fak: [-43.7 9.3 3.2 -57.1 -63.6 20.1 -91.0 -91.3 -0.3]
pobab: [7.5 -66.7 -56.8 -43.7 9.3 -1.8 -57.1 3.3 33.5]
nufu: [31.1 -43.7 9.3 3.3 -57.1 -1.8 -56.8 -66.7 21.0]
gos: [-10.4 36.4 6.4 -4.5 19.0 -20.6 80.1 65.7 1.4]
rev: [36.4 -10.4]
gos
rev: [-57.1 3.3 9.3 -43.7]
nufu
rev: [-66.7 -56.8 -1.8 -57.1 3.3 9.3 -43.7]
nufu
rev: [-43.7 -56.8]
pobab

zemen: [-44.7 69.2 8.5 71.2]
tumap: [-44.7 69.2 8.5 -2.1]
Dife: [-2.6 12.6 -22.9 -2.9]
[-44.7 69.2 8.5 71.2]
zemen

risug: [95.6 52.1 58.6 45.6 66.0 24.3 57.4 60.3 40.3 -6.7 -59.9 -50.2]
Fefe: [-3.7 -10.7 -14.0 -9.3 -11.4 -29.3 -10.2 -11.9 -2.2 10.2 13.0 15.7]
runum: [-33.5 -31.8 -35.4 -28.5 -38.6 -1.7 -34.0 -36.1 -18.1 12.5 30.3 26.5]
lete: [43.6 19.4 24.3 16.2 24.4 46.7 21.0 22.9 14.2 -2.1 -27.4 -26.3]
vaga: [-17.7 -39.8 -50.2 -35.0 -47.7 -67.8 -41.5 -47.1 -3.9 22.1 29.9 32.8]
dubok: [-12.1 -16.5 -19.5 -14.6 -19.0 -16.4 -16.8 -18.5 -7.1 10.4 17.3 17.6]
tupum: [16.3 65.3 81.8 57.8 83.4 81.1 71.3 80.6 -7.5 -23.0 -22.4 -22.6]
Ponof: [4.7 -50.1 -61.9 -44.9 -61.9 -48.0 -53.5 -60.6 7.5 26.0 16.2 17.9]
Dapor: [-13.8 25.1 30.0 23.0 34.3 -6.1 28.9 32.4 -12.9 -4.8 10.9 13.7]
kage: [-67.8 -41.5 -46.9 -30.8 -41.6 -59.3 -36.6 -40.2 -19.9 17.3 44.6 45.1]
dof: [51.1 50.8 57.4 45.4 65.9 -0.7 56.8 60.7 18.6 -8.2 -31.1 -22.2]
rev: [-47.1 -41.5 -67.8]
vaga
rev: [57.4 24.3 66.0 45.6]
risug

Vafeg: [12.0 5.5 50.4 -65.1]
befa: [12.0 5.5 -65.1 50.4]
Vabi: [93.6 50.4 5.5 -13.0]
rev: [5.5 50.4 93.6]
Vabi
[12.0 5.5 -65.1 50.4]
befa
[12.0 5.5 50.4 -65.1]
Vafeg

pofe: [-42.1 8.0 -25.4 28.4 17.7 81.2 -43.6 -24.6]
ruviv: [-12.5 22.5 9.3 -9.5 -9.1 -4.8 -0.8 -19.9]
figig: [-6.5 4.8 -0.1 -0.1 -0.6 8.9 -7.1 -1.9]
nutag: [-29.8 44.6 17.1 -18.2 -17.6 5.7 -11.2 -36.7]
totu: [3.1 3.7 2.7 -1.9 -1.8 -16.7 9.6 -6.2]
Fulag: [-7.5 31.5 26.2 -29.8 -23.4 -19.7 14.1 -34.6]
zize: [-30.2 6.3 -11.7 11.0 6.7 67.3 -48.1 10.4]
Dabi: [-44.1 57.4 18.3 -19.7 -20.1 21.4 -24.6 -43.6]
sonuz: [1.0 2.8 2.6 -2.6 -2.1 -7.1 -43.6 -24.6]
[-44.1 57.4 18.3 -19.7 -20.1 21.4 -24.6 -43.6]
Dabi
[-42.1 8.0 -25.4 28.4 17.7 81.2 -43.6 -24.6]
pofe
rev: [-36.7 -11.2 5.7]
nutag
rev: [-24.6 -43.6 81.2 17.7]
pofe

mir: [-7.0 19.1 31.2 -35.7 -41.7]
Netif: [-7.7 58.8 -37.4 -50.6 31.3]
los: [12.3 17.4 -35.7 31.2 -70.8]
sar: [58.8 -7.7 35.8 8.6 41.0]
rev: [-37.4 58.8]
Netif
rev: [17.4 12.3]
los
[58.8 -7.7 35.8 8.6 41.0]
sar
[-7.0 19.1 31.2 -35.7 -41.7]
mir

Tik: [-78.8 3.4 69.3 -69.1 62.3 -76.6 -71.8 15.9 -68.2 -73.1 -74.3 -75.1 78.0]
golun: [-81.1 56.8 -73.2 -81.7 62.7 -52.4 -81.0 -68.7 -76.9 49.0 79.3 -77.7 74.3]
kas: [81.2 -59.2 46.1 57.1 -66.7 68.2 77.2 76.6 66.4 -65.2 -57.6 79.5 -72.0]
Rusa: [62.2 60.1 -70.2 -62.9 79.9 -82.4 -83.3 -59.1 -77.3 58.5 70.1 -65.9 72.9]
pap: [-81.1 56.8 -73.2 -81.7 62.7 -52.4 -81.0 -68.7 -76.9 49.0 79.3 66.4 -70.2]
rolud: [-81.6 62.7 -78.1 74.2 -90.2 35.4 75.1 45.4 -82.4 -62.2 -71.9 76.1 77.9]
Lida: [7.1 65.7 -70.4 -80.2 73.7 35.1 -53.2 -77.6 -77.2 -77.7 -85.4 50.4 65.5]
mela: [63.0 -52.4 -81.0 -68.7 -76.9 49.0 63.0 6.4 -75.0 42.3 -73.6 28.5 -54.6]
nele: [81.2 -59.2 46.1 57.1 -66.7 68.2 77.2 76.6 66.4 -65.2 82.9 -45.9 -38.2]
[-81.1 56.8 -73.2 -81.7 62.7 -52.4 -81.0 -68.7 -76.9 49.0 79.3 -77.7 74.3]
golun
rev: [-65.9 70.1 58.5 -77.3]
Rusa
rev: [82.9 -65.2 66.4 76.6 77.2 68.2 -66.7 57.1]
nele
rev: [75.1 35.4 -90.2 74.2 -78.1 62.7]
rolud
rev: [-71.9 -62.2 -82.4]
rolud

Liko: [24.4 9.3 68.7 -76.6 74.1 -48.1]
tezaz: [1.9 24.6 9.3 68.7 -76.6 13.4]
duz: [5.6 24.6 9.3 63.8 -57.2 15.8]
rev: [-48.1 74.1]
Liko
[5.6 24.6 9.3 63.8 -57.2 15.8]
duz
rev: [13.4 -76.6 68.7 9.3]
tezaz
rev: [-76.6 68.7 9.3 24.6]
tezaz
rev: [74.1 -76.6 68.7 9.3 24.4]
Liko
rev: [74.1 -76.6 68.7 9.3]
Liko

Lub: [15.8 4.3 7.7 -1.3 -12.8 22.0 1.0]
Vazov: [-7.3 7.8 4.8 44.6 -23.9 11.7 -28.1]
kem: [-2.1 -18.9 8.2 32.2 -17.7 4.8 8.9]
Bamop: [21.3 6.1 7.2 30.8 -11.7 5.5 -13.4]
Dezit: [5.9 -7.3 7.7 22.0 -12.8 1.0 -1.3]
Mivi: [21.2 6.1 7.0 30.9 -11.6 5.6 -13.3]
zofeb: [-36.2 -25.1 25.5 -15.4 -9.6 22.4 47.8]
Riz: [42.4 -82.4 45.3 4.3 -23.3 -24.0 -4.5]
Talif: [42.0 -83.2 44.1 2.7 -23.9 -24.8 -3.0]
ful: [-52.6 -41.6 -30.7 40.4 29.7 19.9 -18.7]
rura: [0.7 -1.2 0.2 3.4 -2.2 0.1 1.0]
rev: [7.7 -7.3]
Dezit
rev: [22.0 7.7 -7.3 5.9]
Dezit
rev: [-1.3 1.0 -12.8 22.0 7.7]
Dezit

Zir: [9.8 35.1 -21.4 -60.4 34.3]
Veval: [-68.3 -69.9 9.6 35.1 -21.4]
deki: [-63.0 -49.9 -3.0 -41.6 4.6]
rev: [-21.4 35.1 9.6]
Veval
rev: [-60.4 -21.4 35.1 9.8]
Zir
rev: [-69.9 -68.3]
Veval

rebo: [-54.9 42.2 4.5 20.2 38.2 -15.7 -48.1 49.1]
fis: [41.3 -46.6 51.9 -9.7 47.4 48.2 -23.2 -8.8]
Lodin: [63.8 -53.3 60.3 -32.3 -69.0 56.8 46.2 -86.7]
Zik: [-49.1 30.6 -46.0 45.9 60.3 -54.1 57.3 15.9]
konan: [63.8 -53.3 60.3 -32.3 -69.0 56.8 54.0 -73.2]
ref: [49.3 40.7 48.9 -69.5 -49.0 -50.7 37.5 53.3]
kuva: [-44.8 48.8 -71.6 19.0 47.3 -32.7 22.9 57.2]
sib: [-46.3 43.6 -23.0 59.3 20.3 -42.5 44.4 49.1]
muta: [-47.3 39.6 -59.8 64.1 -59.8 -63.7 -48.9 43.5]
tedor: [49.3 -69.6 48.9 -69.5 -49.0 -50.7 37.5 53.3]
sek: [49.3 40.7 48.9 -69.5 -49.0 -49.9 -49.0 50.3]
Fuz: [-45.6 41.0 -37.8 8.6 59.7 -13.6 52.1 3.2]
rev: [54.0 56.8 -69.0 -32.3]
konan
rev: [-69.5 48.9 -69.6]
tedor

